(in the rows, 128 means zero)
Each row of numbers belongs to one of the nodes below and depends on some of the facts about them. Some rows are named. Which node is each other row?

Facts:
fibra belal [bristil,tive,stopunur,gasan,koflos,dreril,dofli,konusom]
druklar belal [kladrun,koduk,guges]
stilen belal [gruba,plutus,dreflos]
didrira belal [lestote,seza,nareto,skadren]
traskir belal [neplol]
flepir belal [fabros,bristil,breze,demabo]
trozel belal [stati,dofli,dristu,seza]
disem belal [zirum,gosti,bonis,grufidrom,trulas,ligupok,gusek,tezu]
zaskon belal [fepes,vene,gosti,koflos,voras,stamufil,neza]
dipom belal [stati,mastemal,pago,vene,toflastor,tezu]
flugros belal [vene,dudram,voras]
kurok belal [skastum,konusom]
grafun belal [gruba,plazil,koflos,sibru,bitrim]
namo belal [toflastor,skebrir,kepem]
drumiklu belal [toflastor,dristu]
silis belal [skepam,fepes]
grodo belal [flabrutak,gaklur,bredan,gaskar]
plafor belal [besek,ditiflar]
kubratrum belal [toflastor,truplonon]
piflo belal [gruba,pedru,tagres,dreflos,voras,trulas,plalak]
bulikler belal [dreflos,gaklur,breze]
traplu belal [stoflil,zuklo]
renidi belal [tragrun,stoflil]
drusil belal [dokli,fonek,bririplil]
goti belal [stopunur,kladrun,pludra,muplu]
detridror belal [plutus,zovon,neplol,fibrak]
kilam belal [meskatus,fepes,kloklu,susko]
dralodra belal [skepam,flize,gasan]
popluk belal [vubri,pafle,suker,stamufil]
stiregrul belal [plutus]
skogan belal [toflastor,padro,muplu]
taplur belal [fabros,skuze]
kopam belal [pledrak,sobradron]
lebres belal [kurem,breze,bririplil]
brotrim belal [bristil,tragrun]
zatoral belal [tragrun,letro,dudram,ligupok]
sketu belal [mastemal,stopunur,zostik,tamul,breze]
dreples belal [dreril,konusom,neza,bikul,sipe]
zabuk belal [zovon,gimor]
klome belal [fonek,skebrir]
lobek belal [trasos,stamufil]
fikek belal [flabrutak,katon,bikul,sipe,demabo]
rusta belal [stolom,dofli]
votrok belal [bonis,zami,neza]
divik belal [besek,fonek,goplus]
skuzo belal [bitrim,neza]
reskites belal [zami,flimo,sipe,stive]
goplus klunik: fofuzes,gasan
flasupi klunik: nivofur
druklar klunik: lobek,gasan
didrira klunik: lobek,traskir
traskir klunik: flize
gimor klunik: flize
stamufil klunik: neplol
zostik klunik: nivofur,brotrim
plazil klunik: stive
kurem klunik: tezu
flimo klunik: gasan
mazum klunik: traskir,stive
brunin klunik: fabros,zaskon
guges klunik: traskir
toflastor klunik: grovodrar
nivofur klunik: flize
stive klunik: traskir
tezu klunik: plafor
plafor klunik: lobek
kloklu klunik: fikek
renidi klunik: zostik
drusil klunik: giva
stati klunik: mastemal,guges
ligupok klunik: brunin,guges
skebrir klunik: plalak
ruzuk klunik: lebres
gasan klunik: drusil
taplur klunik: fofuzes
neza klunik: gasan
dreples klunik: nivofur
klome klunik: didrira,neza
neplol klunik: giva
fikek klunik: fabros,nivofur,guka
plases klunik: trozel,brunin,stive
pago klunik: plafor
giva klunik: flize
grovodrar klunik: lebres,trozel,guges
vomal klunik: plafor
reskites klunik: neza
pleskik susto [fibra,taklik,skogan,flimo,plalak]
goplus susto [suker,skuze,trasos,plalak]
napostar susto [meskatus,taklik,kurem,bikul,kubratrum]
druklar susto [zuklo,fibrak,kurok]
pledrak susto [fofuzes,drarom,ruzuk,grudi]
dudram susto [meskatus,lebres,trasos,bikul,klutril]
gimor susto [fabros,kladrun,bitrim,traskir]
flepir susto [kloklu,seza]
trozel susto [padro,brunin,fibrak,lovaflak]
tresis susto [kloklu,zuklo,seza,nareto,gaskar,kopam]
zaskon susto [breze,plafor]
bonis susto [stilen,zistir,brunin,sketu]
truplonon susto [zirum,kepem,dipom,zuklo,grudi]
dopar susto [kloklu,zistir,bikul]
grafun susto [besek,brunin,kopam]
guka susto [dofli,sobradron]
toflastor susto [gasan,neza]
silis susto [taklik,kludan,kepem,nareto]
tezu susto [skepam,flize]
koduk susto [skepam,tragrun,drarom,lebres]
sipe susto [stilen,fonek,skogan,namo]
tagres susto [kurem]
letro susto [gruba,taklik,susko,zami]
renidi susto [rusta,skuze]
detridror susto [goti,grudi]
voras susto [mazum,besek,drusil,bririplil]
stati susto [fepes,nivofur,bogrem]
flodom susto [flabrutak,grufidrom,lebres,trulas]
stiregrul susto [stilen,bogrem,nareto]
ditiflar susto [zostik]
pedru susto [vubri,gaskar]
dristu susto [disem,tive]
dreril susto [meskatus,disem,gosti,kurok]
stodrum susto [padro,fikek,kludan,dralodra]
sibru susto [fepes,flagitin,vubri]
neplol susto [klutril]
lobek susto [skepam,lebres,bririplil]
plases susto [gruba,stoflil,pafle,vomal]
dokli susto [vene,padro,vubri]
giva susto [susko,popluk]
replen susto [zovon,pludra,zami,bikul,skadren]
gusek susto [kloklu,stamufil,popluk]
skastum susto [brunin,kurok]
kaskuli susto [meskatus,padro,tamul,suker]
skarer susto [skepam,fepes,bredan]
bosil b <- pleskik,kludan,flasupi,pledrak,pludra,drarom,padro,skuze,stoflil,trozel,tresis,fibrak,zistir,demabo,bonis,fofuzes,truplonon,katon,flagitin,dipom,flugros,kurok,grafun,zovon,silis,nivofur,koflos,koduk,grufidrom,bristil,kloklu,sipe,kubratrum,kepem,stolom,taklik,bulikler,traplu,flabrutak,tragrun,detridror,ligupok,kladrun,skepam,dralodra,popluk,meskatus,breze,ditiflar,bikul,pedru,zami,lebres,zatoral,sketu,sibru,neplol,lobek,vene,gaskar,votrok,replen,skastum,grovodrar,kaskuli
bosil c <- goplus,pafle,trasos,fibra,druklar,zirum,didrira,gaklur,gimor,plalak,stamufil,zostik,bogrem,zaskon,dreflos,plazil,mazum,namo,fepes,susko,toflastor,stive,tezu,grodo,grudi,plafor,konusom,flize,bitrim,seza,renidi,fonek,voras,muplu,flodom,gruba,skebrir,suker,gasan,stopunur,dreril,taplur,neza,stodrum,zabuk,klome,fikek,klutril,giva,skuzo,nareto,vomal,tive,reskites
bosil a <- napostar,gosti,stilen,lestote,dudram,plutus,traskir,tamul,flepir,disem,dofli,besek,dopar,kurem,flimo,mastemal,brunin,drumiklu,guka,guges,lovaflak,skadren,bririplil,tagres,piflo,vubri,letro,zuklo,drusil,goti,kilam,sobradron,stati,bredan,stiregrul,ruzuk,skogan,dristu,kopam,brotrim,dreples,rusta,fabros,plases,dokli,pago,trulas,gusek,divik,skarer

Named rows:
skarer: [128 114 148 105 136 111 102 112 118 122 173 115 175 112  95  95 128 115
 101 157 101 123 128 137 163 166  87 142 145 142 127 104]
bredan: [137 124 127 105 109 111 111 109 110 130 142 156 135  94  97 157 124 121
 151 156  98 133 138 144 141 165 103 148 118 128  99 123]
kurok: [120 129 149 163 123 122 138 139 150  98 131 150 111 154 194 126 130 108
 132 114 149 152 126 129 115  83 130 122 114 112 179 141]
druklar: [113 110 153 110 163 120  99 143 137 154 155  69 157 144 136  49 135 112
 113 156 118 128 129 121 128 108 118 113 131 128 129 128]
koduk: [115 158  93 127 132 145 146 145 129 181 121 143 129 163 175 111 132 104
 111 116 139  99 117 149  98 125 116 164 159 125 210  72]
drarom: [127 143 122 141 111 127 132 144 143 122 119 177 101 158 184 142 132 106
 139 124 144 149 129 142 101 112 138 157 125 117 214 118]
konusom: [133 133 131 120 133 138 129 138 110 143 105 125 114  98  77 137 127 135
 128 139 128 116 135 130 103 148 135 126 131 132 114 116]
fibra: [123 106 169 138 135 119 121 131 135  92 143 102 125 123  98 102 126 129
 111 137 133 151 130 115 139 111 122  93 110 126  98 166]
dofli: [147 123 124 116 117 122 127 109 117 111 130 139 144  89  65 187 124 139
 149 146 108 120 141 131 131 164 136 128 130 140  66 133]
truplonon: [116 150 110 137 135 136 129 129 130 182 136 112 136 186 177  87 128 118
  68 120 143 110 104 130 129 110 114 132 167 125 184  92]
kubratrum: [119 128 132 160 126 127 152 133 159 102 126 132 121 172 182 121 131 117
 120 107 153 143 122 118 126  80 137 103 118 119 152 142]
ligupok: [147 147 122 145 128 128  98 124 133 144 138 136 119 178 151 131 127 141
  47 120 150 127 107 119 125 121 160 112 170 126 170 127]
stamufil: [126 130 132 127 131 124 118 127 113 134 118 110 111 105 112 113 122 136
 132 136 123 127 127 120 118 120 127 110 118 121  94 161]
nareto: [121 126 127 130 118 112 123 118 120 143 116 131  94 117 111 111 120 129
 138 151 123 137 124 127 124 118 110 110 109 111 109 162]
fikek: [123 108 162 135 118 117 103 137 138  87 160 109 116 102 128  63 127 121
  99 139 122 157 127 111 127 118 119 100 118 128 114 178]
gosti: [130 126 129 120 118 113 132 105 111 123 126 130 139  94  96 166 123 132
 175 138 103 117 137 134 150 141 107 137 106 121  64 143]
stoflil: [139 151 116 162 119 134 142 131 132 128 110 135 112 152 148 156 124 133
 103 104 151 120 117 121 109  98 159 121 141 118 129 150]
drumiklu: [137 103 147 120 136 124 135 124 136  78 141 122 164  85  79 159 134 126
 156 137 113 126 149 129 135 159 117 127 121 145  85 116]
goti: [136 102 164 121 127 106 111 115 135  81 162 139 155 109 100 138 130 119
 138 160 106 144 142 130 145 152 108 119 116 135  92 141]

Which node is each row?
No name comes twice in this set of rows, the named rows included.
[137 110 178 105 124 152 108 138 122  94 135 125 148 110 105 103 131 148
 140 124 139 170 135 115 182 149 146 147 111 144 166 129] | zabuk
[145 123 111 108 136 111 127 118 116 147 122  95 150 133 117 177 126 133
 211 146 101 111 143 126 142 125 135 124 106 118  32 164] | flimo
[124 120 153 123 121 126 126 137 124 116 115 152 100 102 120 132 129 122
 176 146 124 146 141 137 115 132 119 134 102 122 142 141] | grudi
[103 133 131 126 121 136  86 119 130 191 164 120 115 118  71  46 125 120
  80 139 110 119 127 132  88 161 134 159 126 134 157 112] | tezu
[121 117 155 124 121 121 121 132 122 127 121 140 105 103 116 115 125 121
 151 147 125 149 130 132 125 122 109 120 105 120 130 137] | bogrem
[119 146  46 107 131 157 190 148 155 190  99 153  96 170 165 161 137 133
 151 103 147 107 117 134 107 135 147 138 145 142 177  50] | ditiflar
[114 120 104 108 122 128 149 129 128 167 109 132  89 121 114 123 127 139
 159 145 125 130 120 122 126 131 120  99 110 126 109 116] | fonek
[132 128 109 104 145 142 124 137 114 161 117 105 125 111  87 115 128 138
  95 135 129 113 127 123 112 154 135 121 155 143 121 104] | toflastor
[132  96 123  98 137 118 151 123 153 101 154 128 148 116  79 159 137 128
 152 144 111 136 138 123 148 169 117 109 119 153  92 100] | divik
[137  98 135  98 126 102 122 128 144  99 160 130 146 118 145 129 137 116
 170 165  99 149 139 123 141 160 113 113 111 139  98 140] | drusil
[143 130 130 121 128 140 129 138 117 127  99 137 107  79  79 160 126 140
 139 142 129 123 137 130 102 152 148 130 131 134 109 132] | bitrim
[128 147 137 131 100 135 117 121 124 150 124 151 106 169 201 104 121 140
 137 111 147 162 111 126 179  97 139 163 112 109 197 148] | fibrak

The same nodes again, as new rows of numbers:
Some nodes and their rows:
zabuk: [184 142 124 119 138  98 121 110 131 109 139 111 150 113 112  68 190 126
 138 131 111 138 101 104 166 123  87 118 129 132 160 115 113 115 123]
demabo: [ 78  72 135 118 117 178 142 139 147 160 125 113 138 140 154 182 102 114
 130 164 134 174 148 190  82 132 183 139 138 161 137 152 109 130 120]
replen: [101 103 153 118 102 179 153 142 160 142 106 169 130 136 144 226  64 108
 124 126 165 123 142 173  74 127 205 135 129 162 146 161 130 100 123]
bririplil: [140 137 109 152 151 128  91 132 117 121 135  90 117  91 113  80 136 133
 142 116 102  86 134  92 141 111  70 130 113  77 108 101 151 158 128]
pago: [131 158  89 141 148  73 123 107 123 151 153 105  76 128 130  90 120 144
 137 112 121  80 135 116 162 134  67 130 111  83  95  83 142 157 139]
breze: [ 84  73 139 123 129 200 144 142 165 153 129 106 146 121 156 190  98 109
 125 174 132 180 139 182  78 138 168 131 148 158 137 140 103 138 121]
klutril: [171 140 128 116 145 106 101 112 114 124 130 127 146 124  97  84 185 137
 141 130 117 120 105 102 157 111  84 125 107 127 166 112 123 103 136]
fonek: [164 140 125 131 154 112 109 110 120 128 136 113 149 113 103  93 183 145
 138 140 115 137 105  97 160 114  80 119 120 142 167 104 117 119 143]
tamul: [134 145 106 155 140 120 116 124 105 118 137  98 107  97 122  74 150 143
 132 122 109  83 140  98 148 113  67 133 118  92  96 110 147 150 126]
goplus: [134 160 134 106 149  98 126 124 126 126 117 200 134 128  83 125 128 117
  87  81 134 111 109  66 158 133 115 110 108 120 158  95 163 100 167]
zistir: [ 79  83 131 117 108 173 157 138 145 159 123 126 134 143 158 180 108 116
 123 159 142 160 156 190  83 131 181 137 137 168 130 165 109 120 117]
mazum: [156 158  98 113 153  92  99 118 124 121 171 115 180 171 101 101 167 142
 132 136 122 134 126  93 173 135  71 131 135  98 138 116 127  90 174]
kladrun: [ 79  73 133 115 113 175 142 142 146 159 126 113 134 145 153 174 107 113
 127 155 138 173 150 185  80 133 187 140 137 163 138 160 108 131 112]
pafle: [168 138 126 120 142 103 108 107 105 127 129 129 146 127 102  83 192 140
 139 132 117 129 106 105 160 111  84 129 111 137 159 120 123 109 140]
goti: [133 159 110 160 136 106 110 136 116 108 144  95 106  92 139  69 138 149
 139 119 100  92 134  95 150 122  75 119 124  87  95 116 127 156 124]
zirum: [166 136 126 125 144 104 110 107 105 126 129 130 146 126 100  85 189 139
 142 134 116 128 108 107 161 113  80 129 111 139 158 117 122 108 137]
stopunur: [162 138 131 125 150 108 103 113 108 124 130 126 147 121 103  87 186 145
 138 142 114 132 107 101 157 115  81 123 115 133 156 111 118 117 145]
taklik: [ 79  84 132 108 105 174 149 140 154 157 130 133 131 143 157 189 105 114
 129 158 144 151 155 187  80 129 184 136 126 164 134 163 107 110 114]
neza: [ 86 147 124  74 130  62 121 132  96 122 128 192 130 157 101  53 185 122
  85 100  91 145 124 105 165 150 115 104  98 110 126 117 144 109 169]

Which node is each row?
No name comes twice in this set of rows, the named rows included.
[123 170  73 144 143 103 102 135 120 116 177  95 137 151 125  95 127 143
 131 121 115  77 161  89 163 131  51 135 141  51  74 115 150 115 164] | guges
[ 94  72 126 109 107 175 157 139 164 154 130 102 133 138 149 170 113  99
 126 155 142 169 148 185  80 129 186 140 139 160 140 162 112 123 101] | zovon
[159 171 134 152 130 122 101 133 120  97 114 164 101  97 108 122  97 128
 134  79 130  36 124  80 135 109  97 125 102  71 114 107 171 126 137] | dudram
[119 181 141 124 115  64 113 120  87  95 138 155  84 137 142  62 135 157
 125 141  97 100 117 119 157 148 102 106 112  79  26 103 134 168 120] | dreples
[174 145 133 124 148 110 110 113 123 110 135 116 150 113 111  79 183 141
 141 143 109 137 100 103 163 124  81 113 125 125 152 110 109 118 141] | grodo
[152  88 131 113  92 173 196 134 203 111 103 118 136 119 145 184  79  62
 119 108 164 151 120 165  93 144 211 132 173 150 156 157 133 111  78] | detridror
[ 82  72 128 133 116 161 165 138 128 161 112  94 136 152 152 171 102 118
 119 140 144 198 151 180  89 136 194 152 158 183 139 166 117 147 104] | padro
[ 61 119 125  87  98 158 171 140 175 170 158 169 108 150 172 211  93 121
 115 171 155 124 163 191  93 139 178 114 116 163 104 155 103  91 133] | kloklu
[ 72  68 152 121 132 197 117 147 151 159 126 115 149 132 157 196  90 116
 132 177 125 181 138 181  71 139 175 133 137 148 139 135 101 142 133] | tragrun
[ 81 104 143 104  92 159 154 148 155 141 133 134 125 143 174 176 106 118
 134 159 133 157 148 198  86 141 192 126 137 156 127 170  94 117 112] | popluk
[155 168 124 163 131 120 123 119 109 102 106 151  97  96 111 116 109 134
 125  86 134  53 126  83 149 109  92 135 118  93 106 113 175 138 133] | guka

Now the same nodes, written a new way:
Known rows:
plazil: [141 111 110 151 111 123 163 117 168 151  95 114 119 121 139 126 136 115
 121 138  97 111  73 180 139 138 157 115]
kepem: [124 106 159 158 132 142 149 131 135 145 161 117 124 107 100 176 124 147
 147 132 127 113 146  89  94 118 110 116]
besek: [117 133 147  94 114 109 128 132 174 119 126 107 145 119 126 137  88 131
  97 139  84 124 134 160 127 123 112  99]
dipom: [130  86 171 136 117 150 138 133 132 147 127 116 126  85 108 150 146 112
 163 127 147 115 139  80 104 133 117 125]
lovaflak: [121 131 149  82 103 111 121 130 173 124 111 108 146 105 142 125  99 119
 104 139  94 123 125 155 134 130 117 104]
brotrim: [119 100 133  77  91 143 113 127 134 102 103 113 163 109 154 102 117  98
 105 117 103 104 125 138 172 123 126 111]
napostar: [109 132 139  98  96 142 124 127 155 120 111 115 154 128 155 128 114 121
 118 165 106  96  99 159 156 111 130 105]
tresis: [114 113 137 155 108 169 142 116 117 149 157 126 140 118 127 178 145 143
 170 152 141  83 120 107 115 111 129 133]
stamufil: [146 111 124 135 113 105 171 133 160 132 117 106 110 124 114 121 123 133
 104 125  72 131  81 169 129 137 155 113]
pludra: [124 106 152 151 132 137 150 120 127 140 154 121 126 109 111 164 128 141
 150 126 130 109 156  97  94 127 114 111]
fikek: [154  95  98 120  92  87 146 130 155 139  75 139 147  93 134 113 130  79
 122  91 104 109 114 160 165 173 133 130]
stopunur: [133 114  97 147 120 116 182 132 152 140 112 137 124 142 131 120 124 111
 106 122  98 102  96 154 144 129 152 100]
nareto: [147 105 119 138 116  96 175 143 171 146 119 130 120 121 111 134 110 111
  98 116  87 124  99 150 134 136 145 117]
goplus: [134 134 105 144 103 101 178 148 157 130 113 151 139 146 112 146 119 135
 124 152  86  95  73 159 152 137 144 120]
skastum: [106 116 126 159 118 170 152 107 105 139 155 126 136 129 136 161 149 140
 162 141 142  79 131 111 117 116 134 116]
bonis: [102 121 132 161 122 186 150 103 103 144 166 113 123 135 141 156 149 149
 159 147 140  84 114 109 111 101 151 120]
kaskuli: [113 118 136 158 105 164 139 118 119 150 156 127 139 118 127 177 145 145
 170 155 140  83 121 105 118 115 126 135]
gosti: [116 129 154  80 116 135 130 121 159 114 125  87 126 125 143 101 107 126
  97 137  95 129 116 159 121 116 142  90]
plafor: [184 173 128 146 153  68 111 166 165 103  75 154 172  95  76 181 127  70
 117 126  31 114 110 185 132 156 160 129]

Rows to name:
No name comes twice in this set of rows, the named rows included.
[146 114 117 140  98 106 169 147 158 136  81 154 139 128 129 130 139  99
 140 156 112  92  67 150 165 147 143 118] | druklar
[ 98  93 142 157 142 160 140 151 147 168 146 116 136  84  87 124 117 165
 151 114 141 103 130  86  82 151 109 102] | kladrun
[119 114 158 146 135 160 156 116 125 145 171 101 108 116 116 153 132 149
 142 128 125 116 136  99  80 112 135 108] | vene
[103 106 142  79 112 126  99 158 197 158  95 101 156  67 124  87  96 133
 118 132 112 118  95 153 123 167 115 119] | traskir
[114 106 142 141 100 173 131 115 113 146 128 122 136 106 139 152 163 119
 179 147 152  80 116  97 124 124 136 141] | grafun
[153 108 122 147  99  96 161 153 170 143  84 144 135 115 108 141 128 107
 130 147 100 106  82 148 156 151 131 121] | klome
[110 115 136 169 118 170 151 117 109 145 160 131 138 129 126 176 143 147
 160 151 138  81 124 101 116 106 126 119] | koduk
[131  99 147 149 111 148 129 121 123 144 159 111 136  90 111 175 128 147
 149 117 119 116 140 102 106 132 109 135] | nivofur
[159 105 118 146 103  94 157 133 184 159  91 125 128 102 122 145 122 112
 120 126  93 128  91 174 135 152 138 120] | mazum
[122  95  93 152  98 142 147 155 179 178 104 126 143  99 118 107 129 148
 131 141  97  95  32 163 143 155 147 125] | gimor

